[[ 1.61 -0.66 -0.31 -0.95]
 [ 0.44  1.06 -0.03 -0.42]
 [ 1.36 -0.22  1.43  0.16]
 [ 0.04 -0.99  1.66  0.77]
 [ 0.28  0.75 -1.04 -0.11]
 [ 1.33  1.41 -1.53  0.03]
 [ 1.25  0.36  0.76  0.06]
 [ 0.61  1.68  1.18  0.83]
 [-0.39  1.86 -0.68  1.12]
 [ 1.11 -0.85  1.48  0.05]
 [ 0.53 -0.75  0.96  0.99]
 [-0.15 -1.74  0.31  0.24]
 [-1.71 -0.80  1.43  0.63]
 [ 1.74 -0.21 -0.86  0.16]
 [ 0.64  1.71  1.11 -1.15]
 [-0.94 -0.56  1.43  0.02]]
Counting starts at 0.
The top-right entry: -0.95
The largest entry -> 1.86
Give the entry in the bottom-left corner.
-0.94
The entry just right of 1.06: -0.03
The entry just right of the smallest entry is 0.31
The entry at row 0, column 0: 1.61
The entry at row 0, column 2: -0.31
Give the entry at row 2, column 0.
1.36
Give the entry in the bottom-right corner.
0.02
The entry in row 1 and column 0: 0.44
The entry just left of the smallest entry -> -0.15
The entry in row 2 and column 2: 1.43
The entry just right of 1.18 is 0.83
Give the entry in row 0 and column 1.
-0.66
Give the entry directly below -0.68.
1.48
Give the entry directly above -1.15.
0.16
Give the entry directly above the smallest entry.
-0.75
Give the bottom entry of the column that holds the smallest entry.
-0.56
Give the entry just left of -0.80.
-1.71
The entry just right of -1.71 -> -0.80
The entry directly below 1.25 is 0.61
Give the entry directly below 1.36.
0.04
The entry at row 1, column 1: 1.06
Give the entry just right of -0.03.
-0.42
The entry directly above 1.41: 0.75

Read these off the grid that follows.
1) Find the entry just left of -4.37.
2) Find the entry just left of the smallest entry.
3) Find the smallest entry.
4) Find the entry just right of the largest entry.
5) Find the entry just left of +3.32.
[[-2.67 +1.06 -0.07 -0.01 +1.31 -3.64 +0.17 -6.01 +0.81 +2.30 -1.92 -3.57
  -1.40 -0.31 -0.68 -1.63]
 [+0.63 +0.69 -0.81 -1.76 +2.69 -0.67 -0.36 -1.68 +1.01 -0.99 -0.62 -1.70
  -2.30 -2.11 -0.09 +1.24]
 [+1.81 -2.54 +0.97 -1.11 +1.53 +4.60 -0.32 +1.19 -0.31 +0.53 -0.33 +1.86
  +1.64 +0.19 +1.53 -0.38]
 [+0.95 -0.75 -3.58 -0.38 +0.01 +2.51 +0.32 -0.12 -0.65 +0.50 -1.72 -2.35
  -0.93 -0.46 -0.75 -2.30]
 [+4.70 -0.83 +0.43 -0.66 -4.37 +3.38 -0.20 +3.73 -1.38 +2.21 -1.24 +4.77
  -1.27 +1.50 -1.54 +1.98]
 [+0.80 +0.33 -3.62 +0.82 +0.61 -1.43 +0.33 -1.10 -0.27 +1.32 -1.29 -2.62
  -1.37 +0.63 -0.37 -1.73]
 [+0.86 -0.33 -2.64 -0.33 +2.50 +0.35 +0.07 -0.81 +0.20 +0.62 -1.12 -2.32
  -0.28 -0.09 +0.35 -2.24]
 [+0.89 -0.83 +2.04 -1.15 +1.93 +0.34 -0.38 -0.26 +0.19 +0.66 -0.30 +0.96
  +0.89 -0.19 +1.22 +0.34]
 [+1.20 +0.08 -1.49 -0.41 +3.06 +0.00 -0.22 -0.57 +0.53 +0.49 +0.44 -0.85
  -0.17 -0.12 +1.22 -0.28]
 [+2.14 +2.15 +3.42 -0.55 -0.30 -2.59 -0.55 -0.30 -0.20 +1.93 +2.53 +6.45
  -1.35 +0.97 +0.18 +5.49]
 [-1.77 +0.07 +4.32 -0.72 -1.10 -0.52 -0.37 +0.95 -0.17 -1.27 +1.16 +2.47
  +1.40 -1.28 +0.03 +1.91]
 [-0.26 +0.52 +3.18 -0.84 +4.06 -1.53 -0.54 -0.68 +2.05 -0.94 +4.34 +1.77
  +1.42 -1.19 +3.32 +2.02]
 [-1.74 -0.45 +1.15 +0.14 -2.27 -0.98 +0.22 +0.18 -0.71 +0.57 -1.33 -1.31
  +1.05 +0.12 -0.68 -1.38]
 [+2.60 +0.61 -6.41 +5.06 -4.51 -0.13 +1.12 +1.31 -1.36 +2.60 -0.95 -1.35
  -1.78 +4.45 -2.45 -1.44]
 [+0.35 +0.92 +0.43 -5.80 +2.80 +0.96 -0.57 -1.23 +1.53 -5.68 -0.40 -0.81
  -3.58 -3.09 -0.57 +3.88]]
1) -0.66
2) +0.61
3) -6.41
4) -1.35
5) -1.19

Questions about the grid below.
1) The 2nd largest entry?
2) The third largest entry?
3) The entry just left of 0.172?
4) The entry just left of 0.028?
5) The entry just right of 0.085?
6) The smallest entry?
7) The entry just right of 0.091?
((0.019, 0.003, 0.040, 0.095, 0.085, -0.034, 0.048, -0.033, 0.179, -0.020, -0.140, -0.012), (0.038, 0.027, 0.062, 0.088, 0.095, -0.022, 0.049, -0.034, 0.173, -0.013, -0.140, 0.016), (-0.020, -0.060, 0.017, 0.099, 0.091, -0.061, 0.049, -0.035, 0.172, -0.023, -0.116, -0.054), (-0.175, 0.076, 0.152, 0.028, 0.097, -0.011, 0.023, 0.108, 0.117, -0.043, -0.010, -0.146), (0.007, 0.022, -0.122, 0.016, -0.027, 0.072, 0.029, 0.227, -0.128, 0.021, 0.098, 0.008), (0.110, -0.020, 0.073, 0.033, 0.045, 0.122, 0.054, 0.156, 0.005, -0.076, 0.058, -0.192), (0.015, 0.012, -0.125, 0.005, -0.086, 0.017, 0.083, 0.132, -0.014, 0.097, 0.160, 0.059))
1) 0.179
2) 0.173
3) -0.035
4) 0.152
5) -0.034
6) -0.192
7) -0.061

Read these off the grid that follows. Counting starts at 0.
1) Which number is the entry in row 1 and column 1?
2) Which number is the entry just right of 581?
3) Which number is the entry in row 0 and column 2?
4) Which number is the entry at row 1, column 0?
5) Which number is the entry in the top-right corner?
6) Which number is the entry just right of the largest entry?
7) Which number is the entry directly above the largest entry?
8) Which number is the entry directly above 671?
[[281, 827, 738, 387, 321, 713, 432],
 [726, 366, 382, 197, 682, 399, 317],
 [744, 352, 104, 763, 142, 313, 154],
 [622, 767, 81, 120, 984, 938, 466],
 [219, 197, 415, 598, 694, 611, 242],
 [165, 581, 355, 783, 817, 420, 692],
 [950, 788, 901, 492, 347, 297, 669],
 [553, 81, 856, 667, 597, 853, 671],
 [540, 462, 702, 422, 555, 270, 481],
 [798, 455, 915, 913, 256, 465, 491]]
1) 366
2) 355
3) 738
4) 726
5) 432
6) 938
7) 142
8) 669
